Below is a small trained network, with its code and all its weights. Each question gives an input and a class and asks what happens when units are switched off, that is, made to give their printed mean instead of their output.

import numpy as np


def w(rows, s, z=0):
    codes = np.array(rows[::2]) - 128.0
    scale = np.full(codes.shape[1], s)
    scale[-1] = z or s
    return codes * scale


def f(y):
    return y / 2 * (1 + np.tanh(0.7978845608 * (y + 0.044715 * y**3)))


def log_softmax(a):
    a = a - a.max(-1, keepdims=True)
    return a - np.log(np.exp(a).sum(-1, keepdims=True))


def net(x, mask):
    res = np.array(x, float).reshape(1, 4) / 4 @ E
    y = f(res @ A[0][:, :-1].T + A[0][:, -1])
    res = res + np.where(mask, y, B[0][:, -1]) @ B[0][:, :-1]
    return log_softmax(res[-1] @ U[:, :-1].T + U[:, -1])


A, B = {}, {}
E = w([
[234,42,135,151,11,181,124,158,108,216],'x0',
[156,181,36,100,34,110,215,175,79,109],'x1',
[132,99,85,80,143,101,2,212,159,117],'x2',
[72,95,129,145,70,218,90,117,91,23],'x3',
],0.0077)
A[0] = w([
[105,89,183,170,172,181,103,79,168,161,86],'neuron 0',
[44,165,133,107,131,91,156,96,140,79,84],'neuron 1',
[127,182,216,136,114,111,196,76,116,167,75],'neuron 2',
[190,195,138,99,172,105,173,172,186,193,92],'neuron 3',
[170,101,106,85,85,186,111,113,178,165,63],'neuron 4',
[133,109,60,75,156,101,40,197,128,121,65],'neuron 5',
[104,194,153,213,139,165,203,29,129,170,38],'neuron 6',
[128,163,80,67,193,120,119,105,137,14,91],'neuron 7',
[86,103,85,81,109,135,93,197,207,140,13],'neuron 8',
[137,129,25,84,114,134,182,112,86,118,36],'neuron 9',
[127,129,120,41,128,82,61,207,141,143,89],'neuron 10',
[147,73,118,166,108,174,135,108,129,194,44],'neuron 11',
[132,119,151,98,3,152,135,155,140,229,106],'neuron 12',
[81,197,159,102,169,110,141,121,127,100,31],'neuron 13',
[139,157,49,135,97,130,210,176,144,91,135],'neuron 14',
[128,197,88,73,34,109,187,178,161,113,61],'neuron 15',
[118,111,128,138,98,209,120,72,97,55,68],'neuron 16',
[83,229,108,103,159,45,124,86,164,110,163],'neuron 17',
[71,95,162,115,43,153,105,127,120,46,60],'neuron 18',
[92,194,128,145,163,129,127,167,159,106,37],'neuron 19',
[164,74,171,144,97,157,131,183,122,152,59],'neuron 20',
[185,193,177,113,143,58,104,118,149,200,69],'neuron 21',
[77,72,229,202,138,89,68,101,120,178,51],'neuron 22',
[112,104,147,161,92,182,136,105,115,42,105],'neuron 23',
[87,83,88,103,130,213,115,97,85,103,4],'neuron 24',
[195,10,125,156,86,97,114,105,105,122,128],'neuron 25',
[195,71,86,129,138,187,133,124,136,199,130],'neuron 26',
[141,86,31,126,157,122,53,191,164,126,61],'neuron 27',
[184,148,115,189,145,218,94,165,97,215,50],'neuron 28',
[133,144,82,146,152,102,203,70,240,251,97],'neuron 29',
[118,119,148,187,136,166,242,72,96,139,47],'neuron 30',
[134,79,163,159,120,169,141,225,85,186,78],'neuron 31',
[117,175,62,121,76,82,155,162,80,132,105],'neuron 32',
[111,79,174,123,178,142,97,48,199,196,83],'neuron 33',
[179,198,83,105,92,84,169,178,61,121,58],'neuron 34',
[178,174,108,98,181,121,144,145,133,214,26],'neuron 35',
[87,210,141,121,149,94,96,138,162,93,46],'neuron 36',
],0.0078,0.0038)
B[0] = w([
[73,109,141,68,196,136,125,195,168,94,214],'neuron 0',
[190,181,144,191,122,108,155,86,99,98,210],'neuron 1',
[108,87,123,76,64,126,135,85,135,183,200],'neuron 2',
[127,148,50,175,63,157,2,136,128,133,192],'neuron 3',
[153,220,140,149,148,113,170,62,94,109,170],'neuron 4',
[116,101,177,44,44,165,186,66,127,202,207],'neuron 5',
[128,90,149,68,62,124,190,51,157,198,229],'neuron 6',
[184,155,159,161,91,83,156,103,85,98,223],'neuron 7',
[107,158,166,71,57,154,187,93,180,182,159],'neuron 8',
[72,158,148,81,170,141,146,223,199,103,178],'neuron 9',
[99,86,141,112,55,163,181,55,126,199,197],'neuron 10',
[142,213,156,145,129,126,184,145,117,124,173],'neuron 11',
[157,173,133,155,141,99,161,116,82,78,237],'neuron 12',
[198,201,141,124,144,90,152,110,112,112,186],'neuron 13',
[84,93,176,98,203,159,113,194,151,122,219],'neuron 14',
[77,110,122,90,225,115,133,168,187,73,213],'neuron 15',
[130,117,67,161,72,158,61,110,161,133,199],'neuron 16',
[162,158,130,206,142,76,152,110,38,103,254],'neuron 17',
[151,143,45,159,55,137,42,131,147,123,197],'neuron 18',
[166,211,176,130,119,112,149,129,124,121,156],'neuron 19',
[173,186,152,134,142,58,154,116,129,110,181],'neuron 20',
[119,131,28,160,99,172,54,128,166,109,178],'neuron 21',
[83,120,143,73,247,124,133,199,223,49,212],'neuron 22',
[121,98,53,154,79,139,58,122,154,140,201],'neuron 23',
[131,195,79,130,80,134,36,123,218,144,156],'neuron 24',
[178,160,155,144,150,74,163,121,86,89,212],'neuron 25',
[170,147,138,173,144,54,145,140,101,121,206],'neuron 26',
[87,112,170,88,87,153,194,77,147,208,197],'neuron 27',
[145,205,165,200,135,66,140,116,167,99,176],'neuron 28',
[115,116,58,177,92,166,51,109,147,155,214],'neuron 29',
[98,119,188,45,66,178,185,61,149,198,217],'neuron 30',
[153,208,130,126,136,77,161,100,75,89,183],'neuron 31',
[65,103,147,79,226,143,115,213,159,83,205],'neuron 32',
[87,100,124,76,235,135,120,197,208,67,222],'neuron 33',
[94,111,162,102,158,157,86,170,162,75,210],'neuron 34',
[136,149,45,164,83,148,99,111,186,102,161],'neuron 35',
[175,181,146,166,111,64,143,111,119,133,183],'neuron 36',
],0.0073,0.0065)
U = w([
[205,214,198,206,144,44,180,111,82,46,107],'0',
[67,120,176,85,230,136,130,199,198,29,95],'1',
[107,114,193,70,56,152,205,60,147,225,96],'2',
[142,150,2,210,76,150,16,121,155,99,92],'3',
[137,37,142,184,170,123,140,144,21,107,249],'4',
],0.0095,0.017)

Each question gives the input, the list of numbers given to net, and the class t.
The units are the neurons (one row each of A and B). Each row of codes is followed by its name. A weight is (code - 128) times the scale printed after its matrix; where a second scale follows, it is the last column's (A, B and U).
mask holds one flag per neuron, in row order. A switched-off neuron (its flag False) gives its mean, the last column of its row in B, instead of its output. The means were averaged over made-up inputs and are rounded, as every weight is.
A unit's drop is (log p(t) with every unit on - log p(t) with that unit switched off) / (log p(t) with every unit on - log p(t) with every unit switched off).
The circuit of an input: a set's keep is (log p(t) with only the set's units on - log p(t) with every unit switched off) / (log p(t) with every unit on - log p(t) with every unit switched off). Starting from the 12 units with the biggest drops (on a tie, the unit counted first), units are removed one at a time, each time the one whose removal leaves the highest keep (on an exact tie, the one counted first), for as long as the keep stays at least 0.8.
units of the circuit, in order: the units of the circuit, biggest drop first
most important unit: the unit with the biggest drop
top k neurons: the k neurons with the biggest drops, biggest first
drop when u is switched off: that unit's drop, to one decimal
input [1,4,-8,6], class 2: units of the circuit, in order	(neuron 30)
input [-1,-7,-7,-3], class 1: top 4 neurons	(neuron 33; neuron 22; neuron 0; neuron 5)
input [3,7,8,2], class 2: top 4 neurons	(neuron 5; neuron 10; neuron 27; neuron 8)
input [-4,6,-8,-4], class 2: top 2 neurons	(neuron 6; neuron 30)
input [7,2,1,7], class 0: top 2 neurons	(neuron 25; neuron 12)
input [6,-2,8,3], class 2: top 2 neurons	(neuron 5; neuron 27)
input [-7,0,4,-8], class 3: top 4 neurons	(neuron 3; neuron 21; neuron 29; neuron 35)
input [-7,-7,-5,-2], class 0: top 3 neurons	(neuron 17; neuron 1; neuron 13)
input [5,4,-1,5], class 0: top 4 neurons	(neuron 12; neuron 25; neuron 29; neuron 3)
input [3,2,7,7], class 2: top 4 neurons	(neuron 5; neuron 27; neuron 8; neuron 10)
input [3,8,8,3], class 1: top 3 neurons	(neuron 15; neuron 32; neuron 34)
input [-6,-2,2,7], class 3: top 3 neurons	(neuron 18; neuron 23; neuron 16)
input [-6,-7,8,-1], class 2: top 3 neurons	(neuron 5; neuron 10; neuron 27)
input [1,1,-2,0], class 4: top neuron	(neuron 5)
input [-3,7,-8,8], class 2: top 2 neurons	(neuron 30; neuron 6)
input [6,-4,-2,6], class 0: drop when neuron 29 is switched off	0.2
input [-2,-6,5,-7], class 3: drop when neuron 22 is switched off	-0.1
input [0,5,-4,7], class 3: drop when neuron 23 is switched off	0.1
input [-1,-6,-8,4], class 2: drop when neuron 30 is switched off	0.5
input [6,2,5,6], class 0: most important unit	neuron 25
